Here is a tiny trained network, its code and every weight. The questions are about switching its units off for an input and a target symbol, where a switched-off unit gives its printed mean instead of its output.

import numpy as np


def w(rows, s, z=0):
    codes = np.array(rows[::2]) - 128.0
    scale = np.full(codes.shape[1], s)
    scale[-1] = z or s
    return codes * scale


def f(y):
    return np.maximum(y, 0)


def softmax(a):
    e = np.exp(a - a.max(-1, keepdims=True))
    return e / e.sum(-1, keepdims=True)


def log_softmax(a):
    a = a - a.max(-1, keepdims=True)
    return a - np.log(np.exp(a).sum(-1, keepdims=True))


def net(x, mask):
    ids = ['αβγζθμπτφψω'.index(c) for c in x.split()]
    T = len(ids)
    res = E[ids] + P[:T]
    r = res
    for j in range(3):
        rows = slice(2 * j, 2 * j + 2)
        q, k, v = (r @ M[0][rows].T for M in (Q, K, V))
        z = softmax(np.where(np.tri(T) > 0, q @ k.T / 2**0.5, -1e9)) @ v
        o = O[0][rows]
        res = res + np.where(mask[j], z, o[:, -1]) @ o[:, :-1]
    y = f(res @ A[0][:, :-1].T + A[0][:, -1])
    res = res + np.where(mask[3:27], y, B[0][:, -1]) @ B[0][:, :-1]
    return log_softmax(res[-1] @ U[:, :-1].T + U[:, -1])


Q, K, V, O, A, B = {}, {}, {}, {}, {}, {}
E = w([
[119,144,181,91,26,138,154,221,125,132,119,93],'α',
[200,127,209,141,134,98,62,147,208,75,163,102],'β',
[137,75,77,91,156,94,87,162,104,113,129,145],'γ',
[173,215,186,107,167,85,220,113,54,87,129,170],'ζ',
[141,156,83,170,109,171,85,134,146,156,113,149],'θ',
[116,138,114,122,122,176,125,37,99,99,132,128],'μ',
[174,94,99,81,141,169,96,113,115,136,168,134],'π',
[222,123,132,148,179,153,130,124,102,123,83,6],'τ',
[106,210,96,69,150,75,140,157,202,150,160,198],'φ',
[170,90,67,158,79,125,145,77,151,106,167,132],'ψ',
[111,152,109,126,147,121,60,77,85,110,110,129],'ω',
],0.014)
P = w([
[96,122,114,102,90,88,172,34,70,65,195,139],'0',
[197,232,132,69,41,137,81,60,118,87,64,210],'1',
[189,224,23,176,57,116,152,200,41,69,131,187],'2',
[60,65,202,114,184,79,48,70,178,214,156,66],'3',
[145,142,203,72,44,130,71,88,198,175,31,207],'4',
[103,142,46,206,132,110,192,202,43,113,254,62],'5',
[13,83,177,182,181,128,137,149,178,177,197,79],'6',
[187,166,50,24,117,152,158,83,62,46,41,186],'7',
[135,144,51,157,104,192,167,172,82,88,195,179],'8',
],0.0065)
Q[0] = w([
[220,127,130,119,62,135,123,164,50,46,34,94],'h1',
[127,172,39,130,81,208,128,159,53,47,214,232],'h1',
[84,71,196,55,96,100,103,63,233,204,41,199],'h2',
[37,36,196,222,169,102,65,136,187,175,232,43],'h2',
[122,143,23,213,169,167,144,175,2,95,206,96],'h3',
[223,202,62,53,5,139,141,133,86,35,72,210],'h3',
],0.0059)
K[0] = w([
[200,77,101,203,159,106,208,138,32,88,226,4],'h1',
[5,116,170,233,194,116,177,194,185,181,200,76],'h1',
[203,198,64,134,33,174,139,194,106,33,93,220],'h2',
[195,97,234,46,82,178,66,72,218,124,3,213],'h2',
[37,40,220,89,233,160,128,73,173,217,200,64],'h3',
[71,121,71,190,202,133,214,239,70,73,233,67],'h3',
],0.0056)
V[0] = w([
[197,54,167,164,124,93,158,102,87,28,177,34],'h1',
[111,109,103,208,218,39,22,61,170,79,87,137],'h1',
[127,33,23,89,78,53,209,144,148,113,216,112],'h2',
[180,133,113,223,39,233,113,156,234,158,137,156],'h2',
[160,34,127,36,165,165,59,170,154,166,242,116],'h3',
[117,58,101,85,156,254,121,33,27,170,66,106],'h3',
],0.0065)
O[0] = w([
[86,164,240,250,140,162,92,178,109,59,74,29,41],'h1',
[215,117,97,250,204,80,28,106,189,112,135,157,104],'h1',
[1,109,97,164,130,2,89,89,147,147,180,54,227],'h2',
[135,71,73,55,51,197,26,174,87,72,195,79,251],'h2',
[152,76,172,58,79,48,43,84,186,141,47,101,191],'h3',
[138,97,115,222,91,182,104,29,86,131,13,102,81],'h3',
],0.007,0.0018)
A[0] = w([
[212,142,79,129,135,115,79,111,134,44,146,188,147],'n1',
[97,166,207,152,101,114,153,189,107,124,152,19,22],'n2',
[175,196,156,115,203,93,145,144,168,154,183,79,36],'n3',
[182,151,174,181,200,161,161,180,89,116,93,67,35],'n4',
[105,192,138,143,98,79,172,134,119,145,86,91,253],'n5',
[111,78,53,128,107,165,118,73,96,181,33,110,171],'n6',
[105,182,111,54,104,85,150,103,158,163,168,158,92],'n7',
[72,142,94,115,79,141,168,174,78,89,146,137,55],'n8',
[92,93,66,136,85,175,72,144,55,115,156,125,75],'n9',
[87,108,206,139,132,221,121,37,154,64,149,131,131],'n10',
[110,104,213,107,132,67,170,88,134,56,161,118,126],'n11',
[204,95,105,134,134,165,169,140,2,154,136,149,178],'n12',
[196,103,109,198,226,211,112,114,52,131,72,91,198],'n13',
[199,92,88,119,204,103,130,204,193,127,137,132,113],'n14',
[57,200,158,131,126,64,225,156,141,133,156,167,35],'n15',
[110,80,203,116,73,147,125,175,195,87,147,100,105],'n16',
[146,42,180,77,156,158,117,110,163,166,151,109,204],'n17',
[77,96,159,95,157,124,119,142,121,204,141,180,63],'n18',
[212,112,92,195,223,78,117,71,131,161,122,137,90],'n19',
[147,163,220,193,126,127,123,208,172,104,59,107,87],'n20',
[202,222,144,135,98,137,119,128,156,202,97,120,198],'n21',
[210,178,161,98,113,79,196,120,165,178,126,105,48],'n22',
[114,79,188,168,180,183,216,94,103,114,84,110,9],'n23',
[74,195,130,94,119,130,98,85,154,184,200,162,234],'n24',
],0.0061,0.0044)
B[0] = w([
[116,187,123,78,145,178,101,54,223,70,77,146,223],'n1',
[85,129,51,105,150,193,156,37,200,175,83,217,160],'n2',
[177,44,82,139,22,153,125,133,128,139,26,101,154],'n3',
[96,61,33,80,122,113,96,166,180,79,118,108,150],'n4',
[125,81,192,120,199,77,155,183,68,114,193,133,190],'n5',
[159,40,152,111,36,60,170,71,83,197,18,207,208],'n6',
[174,110,109,159,97,124,211,146,176,153,63,101,205],'n7',
[96,87,181,198,132,126,140,160,184,199,93,148,159],'n8',
[89,112,69,65,79,185,78,89,57,53,185,79,187],'n9',
[178,231,97,146,55,79,116,159,148,211,128,84,161],'n10',
[216,176,138,171,188,200,91,101,69,141,161,184,157],'n11',
[67,143,127,120,202,178,176,68,58,51,141,186,189],'n12',
[97,182,93,196,161,216,170,174,152,140,51,92,199],'n13',
[178,222,112,126,105,160,114,95,197,129,59,121,177],'n14',
[193,108,70,161,125,152,16,75,98,70,101,119,175],'n15',
[120,216,190,127,127,185,121,94,121,203,144,194,157],'n16',
[139,159,191,228,151,91,102,168,120,199,119,98,185],'n17',
[118,191,137,152,69,149,179,95,51,92,97,68,149],'n18',
[12,95,178,76,152,188,185,60,231,148,172,221,156],'n19',
[76,28,117,3,117,144,172,135,89,163,190,85,157],'n20',
[69,68,208,133,206,71,191,141,79,86,182,101,185],'n21',
[123,71,126,196,94,165,63,219,123,83,79,52,148],'n22',
[147,149,38,114,124,95,83,157,135,174,178,123,139],'n23',
[128,112,115,125,188,92,141,184,102,186,191,60,254],'n24',
],0.0053,0.0078)
U = w([
[64,101,207,52,31,114,191,226,10,150,217,85,161],'α',
[180,222,235,151,150,161,46,178,212,44,158,67,254],'β',
[69,60,187,162,188,38,102,97,176,159,170,187,155],'γ',
[201,187,183,155,241,103,197,133,13,83,193,171,138],'ζ',
[140,114,10,57,79,231,65,64,76,55,138,183,56],'θ',
[161,203,115,195,68,173,164,118,78,168,35,190,85],'μ',
[208,25,170,112,2,64,66,111,90,183,14,156,152],'π',
[166,95,141,158,130,203,158,188,117,119,7,21,111],'τ',
[130,189,53,45,204,40,215,110,193,193,190,128,105],'φ',
[46,91,94,193,83,80,13,137,102,119,219,12,107],'ψ',
[95,159,170,138,174,186,192,61,211,116,92,240,77],'ω',
],0.0049,0.004)

Each question gives the input, a string of symbols that net reads in full, and the target symbol t.
The units are the heads (2 rows each of Q, K, V and O) and the neurons (one row each of A and B). Each row of codes is followed by its name. A weight is (code - 128) times the scale printed after its matrix; where a second scale follows, it is the last column's (O, A, B and U).
mask holds one flag per unit, heads first, then neurons. A switched-off unit (its flag False) gives its mean, the last column of its rows in O or B, instead of its output. The means were averaged over made-up inputs and are rounded, as every weight is.
A unit's drop is (log p(t) with every unit on - log p(t) with that unit switched off) / (log p(t) with every unit on - log p(t) with every unit switched off).
The circuit of an input: a set's keep is (log p(t) with only the set's units on - log p(t) with every unit switched off) / (log p(t) with every unit on - log p(t) with every unit switched off). Starting from the 12 units with the biggest drops (on a tie, the unit counted first), units are removed one at a time, each time the one whose removal leaves the highest keep (on an exact tie, the one counted first), for as long as the keep stays at least 0.8.
units of the circuit, in order: the units of the circuit, biggest drop first
most important unit: the unit with the biggest drop
top k neurons: the k neurons with the biggest drops, biggest first
which heads matter: for each layer, one digit per head in row order, 1 if its drop is at least 0.15 and else 0, layers parted by /
input τ θ ψ, target τ: which heads matter	101
input α α θ θ τ θ β θ γ, target β: units of the circuit, in order	(h3 h1 n6 n14)
input θ ζ θ φ γ, target θ: units of the circuit, in order	(h2 h3 n9 h1)
input φ φ φ ζ θ θ, target ζ: units of the circuit, in order	(h2 h3 n21)
input γ θ φ ω φ π θ ψ, target π: units of the circuit, in order	(h3 n6)
input α ψ π ψ, target ψ: which heads matter	010
input α φ ω, target α: units of the circuit, in order	(h1)
input φ α ζ π β γ π, target β: top 2 neurons	(n17 n6)
input ψ π ζ θ, target π: top 2 neurons	(n6 n12)
input β α β θ φ θ ψ, target φ: units of the circuit, in order	(h1 h3)
input τ φ θ, target τ: units of the circuit, in order	(h1 n13 h3)
input φ φ π θ ζ ζ α ω, target ζ: which heads matter	111
input ζ β ω θ, target β: units of the circuit, in order	(h2 h3 h1 n6)
input ω β γ π θ, target γ: which heads matter	110
input γ μ ζ π γ, target ζ: which heads matter	011
input π α φ θ π, target φ: units of the circuit, in order	(h3 h1)
input θ ψ ζ θ γ β β π μ, target β: units of the circuit, in order	(h1 h3 n6)
input ζ φ ζ θ θ θ μ, target θ: units of the circuit, in order	(h2 h1)
input ω θ ψ γ θ, target ψ: which heads matter	010
input θ ψ θ π ψ π, target π: units of the circuit, in order	(h3)
input θ γ ψ ω φ θ, target ω: which heads matter	110
input θ π ψ θ α ζ π μ, target ζ: most important unit	h2
input θ α β α ζ γ ψ θ, target γ: which heads matter	010
